fef: [ 42.6  34.1  56.7  11.9  86.1 -12.4 -22.6  -4.2  -7.3  -6.8 -15.0 -37.0
  45.4  -9.8  62.7  21.7]
vafu: [-22.2 -23.0  32.6  26.7  11.8 -13.8 -10.3  64.4  75.8  72.9  68.5  -6.2
 -57.0  62.7 -53.2 -16.7]
daki: [  9.7 -16.8  59.1  -7.9  59.6 -75.4 -72.9  49.8  48.0  47.9  45.8 -66.6
 -52.6  19.9 -42.6  15.7]
vonis: [ 69.0  74.1  -3.7 -30.4  21.4  48.5   0.9  -1.4   5.3   7.5   2.8 -16.1
  23.6  23.6  29.8  -5.1]
has: [ 86.1 -12.3]	no
order: [ -9.8  62.7  21.7  42.6  34.1  56.7  11.9  86.1 -12.4 -22.6  -4.2  -7.3
  -6.8 -15.0 -37.0  45.4]	fef
has: [-37.0 -15.0  -6.8  -7.3  -4.2]	no

daki: [ -0.3 -42.4  -2.4  29.0  -1.4  36.2  37.0  40.7  -1.2]
Tuza: [ -7.9  45.2   7.0  -4.6 -13.4  15.3  25.2  29.5   2.0]
Zok: [-26.1  61.4  30.7   5.0 -18.4   5.0  -6.7   5.0  -4.1]
Pok: [-38.1 -38.1  -8.8 -30.3 -38.1 -30.9 -38.1 -40.3  -3.6]
vonis: [ -9.0 -79.0   9.6   9.4  -2.8   9.3 -18.8 -12.2   4.7]
negun: [  6.1 -63.6 -25.8  -8.1  16.3  -3.2  -4.4  -6.8  -8.1]
fef: [  3.4 -56.3 -24.2  -7.8   4.2  -7.9 -24.2 -32.5   3.8]
Repal: [ -2.3  51.5 -16.2 -28.0  -1.7 -35.6 -39.1 -44.4  -8.6]
again Zok: 	[5.0]
has: [ 51.5 -16.2 -27.9]	no
again Pok: 	[-38.1]
has: [-25.8  -8.1  16.3  -3.2]	yes
[-56.3 -24.2  -7.8   4.2  -7.9 -24.2 -32.5]	fef
again fef: 	[-24.2]
has: [ -7.9   4.2  -7.8 -24.2]	no

daki: [-17.1  -1.8 -15.9 -19.0]
Zok: [-15.1   6.9 -15.1 -15.1]
rabip: [-15.8  -1.8 -17.1 -19.0]
rusi: [-19.0 -17.0 -15.9  -1.8]
Pok: [ -9.5 -61.6  -1.8 -15.9]
vafu: [-13.8 -13.8 -13.8 -36.3]
order: [ -1.8 -15.9 -17.0 -19.0]	rusi
again vafu: 	[-13.8]
order: [-15.9 -17.1 -19.0  -1.8]	daki
has: [ -1.8 -15.9]	yes
[-15.9  -1.8]	rusi
has: [-15.8  -1.8]	yes
again Zok: 	[-15.1]

Pok: [ 31.0  -4.9  10.2  28.6 -21.5   3.9 -21.0  15.9  14.5  -8.6  26.4  -7.4
 -39.1 -25.0 -26.7  75.2  56.9  -4.0]
fef: [ 11.5 -10.0  12.5   7.9  -5.9   3.9  15.9  14.5 -21.0  -4.9   5.9   0.0
   1.0  -9.3 -12.8  23.4  15.3 -12.2]
Tuza: [ 10.2  -4.0  28.6  16.0  -8.6 -21.0 -26.7  14.5 -39.1  10.2  -4.9  10.2
  -7.4  26.4  31.0   3.9 -25.0 -21.5]
[  3.9  15.9  14.5 -21.0]	fef
order: [ -4.0  56.9  75.2 -26.7 -25.0 -39.1  -7.4  26.4  -8.6  14.5  15.9 -21.0
   3.9 -21.5  28.6  10.2  -4.9  31.0]	Pok
again Tuza: 	[10.2]
[ -7.4 -39.1]	Pok
has: [14.5 -8.5]	no

rusi: [-18.2  42.0 -28.7  37.5 -45.9  35.1   2.9]
Pok: [  9.2 -28.9   3.3 -48.9  -1.6  -8.6   3.5]
Zok: [-45.9  37.5 -28.7   2.9  42.0  35.0 -18.2]
Tuza: [ 0.3 -1.7 14.8 -6.2  0.3  2.6  2.8]
rabip: [-39.3  -2.1  16.5 -18.4 -60.6 -23.4  87.5]
pem: [ 32.6  -1.7  14.8 -70.9  17.3 -29.4   7.4]
negun: [-2.7 -4.3  0.5  2.1 15.8 12.2  3.1]
Repal: [ 34.6 -49.5  -6.6 -66.1  10.3 -20.1   7.5]
vonis: [ 10.7 -28.2   0.1 -51.8  10.2 -27.9   4.4]
has: [-20.1   7.5]	yes
has: [-66.1  10.3 -20.1]	yes
order: [-18.2  35.0  42.0   2.9 -28.7  37.5 -45.9]	Zok
has: [-28.9   3.3 -48.9  -1.6  -8.6]	yes
again Tuza: 	[0.3]
[ 0.3 -1.7 14.8 -6.2  0.3  2.6  2.8]	Tuza
has: [ 10.3 -66.1  -6.6 -49.5]	no

